Here is a tiny trained network, its code and every weight. The questions are about switching its units off for an input and a target symbol, where a switched-off unit gives its printed mean instead of its output.

import numpy as np


def w(rows, s, z=0):
    codes = np.array(rows[::2]) - 128.0
    scale = np.full(codes.shape[1], s)
    scale[-1] = z or s
    return codes * scale


def f(y):
    return y / 2 * (1 + np.tanh(0.7978845608 * (y + 0.044715 * y**3)))


def softmax(a):
    e = np.exp(a - a.max(-1, keepdims=True))
    return e / e.sum(-1, keepdims=True)


def log_softmax(a):
    a = a - a.max(-1, keepdims=True)
    return a - np.log(np.exp(a).sum(-1, keepdims=True))


def net(x, mask):
    ids = ['αβηθλμξσψ'.index(c) for c in x.split()]
    T = len(ids)
    res = E[ids] + P[:T]
    r = res
    for j in range(2):
        rows = slice(4 * j, 4 * j + 4)
        q, k, v = (r @ M[0][rows].T for M in (Q, K, V))
        z = softmax(np.where(np.tri(T) > 0, q @ k.T / 4**0.5, -1e9)) @ v
        o = O[0][rows]
        res = res + np.where(mask[j], z, o[:, -1]) @ o[:, :-1]
    y = f(res @ A[0][:, :-1].T + A[0][:, -1])
    res = res + np.where(mask[2:14], y, B[0][:, -1]) @ B[0][:, :-1]
    return log_softmax(res[-1] @ U[:, :-1].T + U[:, -1])


Q, K, V, O, A, B = {}, {}, {}, {}, {}, {}
E = w([
[109,75,203,67,173],'α',
[175,46,101,134,2],'β',
[130,95,182,37,172],'η',
[110,104,198,2,181],'θ',
[136,210,154,179,86],'λ',
[218,139,68,172,193],'μ',
[145,130,133,4,132],'ξ',
[29,119,76,120,50],'σ',
[36,151,59,165,197],'ψ',
],0.0078)
P = w([
[115,248,187,204,95],'0',
[115,218,183,178,126],'1',
[119,189,177,160,141],'2',
[122,163,167,143,148],'3',
[126,141,154,129,151],'4',
[127,120,142,116,152],'5',
[128,101,129,103,155],'6',
[128,82,120,91,162],'7',
[126,67,107,79,159],'8',
[126,51,96,69,165],'9',
[124,35,82,56,169],'10',
[123,17,74,52,171],'11',
[123,1,60,42,174],'12',
],0.0064)
Q[0] = w([
[61,149,220,2,220],'H0',
[212,125,125,110,213],'H0',
[152,160,44,235,184],'H0',
[35,178,71,129,165],'H0',
[103,148,147,88,131],'H1',
[124,177,125,69,171],'H1',
[151,164,100,167,80],'H1',
[178,111,168,103,123],'H1',
],0.038)
K[0] = w([
[13,71,3,79,178],'H0',
[225,138,61,140,235],'H0',
[187,246,109,166,174],'H0',
[7,222,135,131,188],'H0',
[105,154,97,87,108],'H1',
[95,166,57,115,157],'H1',
[139,180,194,158,111],'H1',
[182,139,96,86,130],'H1',
],0.032)
V[0] = w([
[164,48,89,88,159],'H0',
[114,150,128,135,127],'H0',
[137,56,110,123,188],'H0',
[59,142,148,177,211],'H0',
[50,67,164,119,83],'H1',
[22,102,164,76,93],'H1',
[168,231,1,31,24],'H1',
[165,58,152,203,82],'H1',
],0.0085)
O[0] = w([
[118,190,158,138,104,160],'H0',
[138,111,125,127,131,129],'H0',
[131,190,136,125,89,170],'H0',
[180,134,82,92,55,182],'H0',
[184,99,126,196,129,55],'H1',
[194,80,189,222,129,103],'H1',
[2,83,124,153,209,148],'H1',
[134,163,11,114,112,7],'H1',
],0.009,0.0018)
A[0] = w([
[122,89,158,51,69,42],'N0',
[105,106,177,123,195,21],'N1',
[136,199,110,233,239,171],'N2',
[163,132,131,51,102,74],'N3',
[49,243,155,215,58,209],'N4',
[141,217,141,251,209,91],'N5',
[210,156,106,192,141,71],'N6',
[75,189,216,128,112,127],'N7',
[118,86,126,140,121,131],'N8',
[138,166,87,182,95,39],'N9',
[158,173,181,178,100,45],'N10',
[106,170,151,149,82,255],'N11',
],0.023,0.0047)
B[0] = w([
[124,62,179,115,152,212],'N0',
[133,144,150,48,103,238],'N1',
[105,53,120,137,105,162],'N2',
[166,157,123,171,141,229],'N3',
[113,153,254,138,56,147],'N4',
[166,244,183,141,127,132],'N5',
[59,61,109,120,118,139],'N6',
[61,162,102,174,169,255],'N7',
[156,150,92,137,143,161],'N8',
[131,183,188,124,201,119],'N9',
[161,204,166,106,108,135],'N10',
[122,114,104,170,63,173],'N11',
],0.033,0.0053)
U = w([
[100,104,170,162,41,183],'α',
[100,2,23,130,115,208],'β',
[193,211,73,145,163,254],'η',
[148,206,176,138,145,50],'θ',
[140,165,157,145,140,67],'λ',
[94,112,133,197,174,36],'μ',
[59,142,110,108,142,89],'ξ',
[154,120,157,67,128,104],'σ',
[152,73,178,130,161,49],'ψ',
],0.0058,0.0057)

Each question gives the input, a string of symbols that net reads in full, and the target symbol t.
The units are the heads (4 rows each of Q, K, V and O) and the neurons (one row each of A and B). Each row of codes is followed by its name. A weight is (code - 128) times the scale printed after its matrix; where a second scale follows, it is the last column's (O, A, B and U).
mask holds one flag per unit, heads first, then neurons. A switched-off unit (its flag False) gives its mean, the last column of its rows in O or B, instead of its output. The means were averaged over made-up inputs and are rounded, as every weight is.
A unit's drop is (log p(t) with every unit on - log p(t) with that unit switched off) / (log p(t) with every unit on - log p(t) with every unit switched off).
The circuit of an input: a set's keep is (log p(t) with only the set's units on - log p(t) with every unit switched off) / (log p(t) with every unit on - log p(t) with every unit switched off). Starting from the 12 units with the biggest drops (on a tie, the unit counted first), units are removed one at a time, each time the one whose removal leaves the highest keep (on an exact tie, the one counted first), for as long as the keep stays at least 0.8.
circuit, biggest first: the units of the circuit, biggest drop first
most important unit: the unit with the biggest drop
top k neurons: the k neurons with the biggest drops, biggest first
which heads matter: for each layer, one digit per head in row order, 1 if its drop is at least 0.15 and else 0, layers parted by /
input σ μ ξ, target σ: which heads matter -> 11
input α μ μ, target β: most important unit -> H0
input β σ α σ α α, target σ: circuit, biggest first -> N1, N7, H0
input θ β α α μ λ, target α: which heads matter -> 00
input α σ ψ η, target ψ: circuit, biggest first -> H0, N0, H1
input ξ α θ α μ σ μ σ η, target σ: circuit, biggest first -> N1, N7, H1
input ξ ψ α μ ψ η β ξ σ λ ψ, target η: circuit, biggest first -> N8, N0
input α μ μ α ξ α η η α θ, target θ: which heads matter -> 11
input α β α, target β: circuit, biggest first -> H0, N5, N4
input σ μ ξ θ α μ λ α σ μ ξ, target σ: which heads matter -> 01
input μ ξ α α, target ξ: circuit, biggest first -> N7, H1, N1
input μ μ η μ μ μ η μ ξ μ β σ, target α: circuit, biggest first -> H0, N4
input μ β σ β, target β: top 2 neurons -> N3, N5
input λ μ β β μ ψ ψ β μ ψ ξ ξ, target ψ: circuit, biggest first -> N0
input η μ η α μ ξ σ μ σ σ η, target σ: circuit, biggest first -> N1, H1, N7
input μ α η ξ α σ μ μ α α β, target α: which heads matter -> 10
input λ θ α β β μ ξ μ η, target ξ: circuit, biggest first -> H0, N7
input ξ α μ α, target μ: top 2 neurons -> N7, N0
input α ξ ξ η σ α θ μ μ η, target μ: top 3 neurons -> N7, N0, N3
input λ ψ μ α ψ, target β: which heads matter -> 10
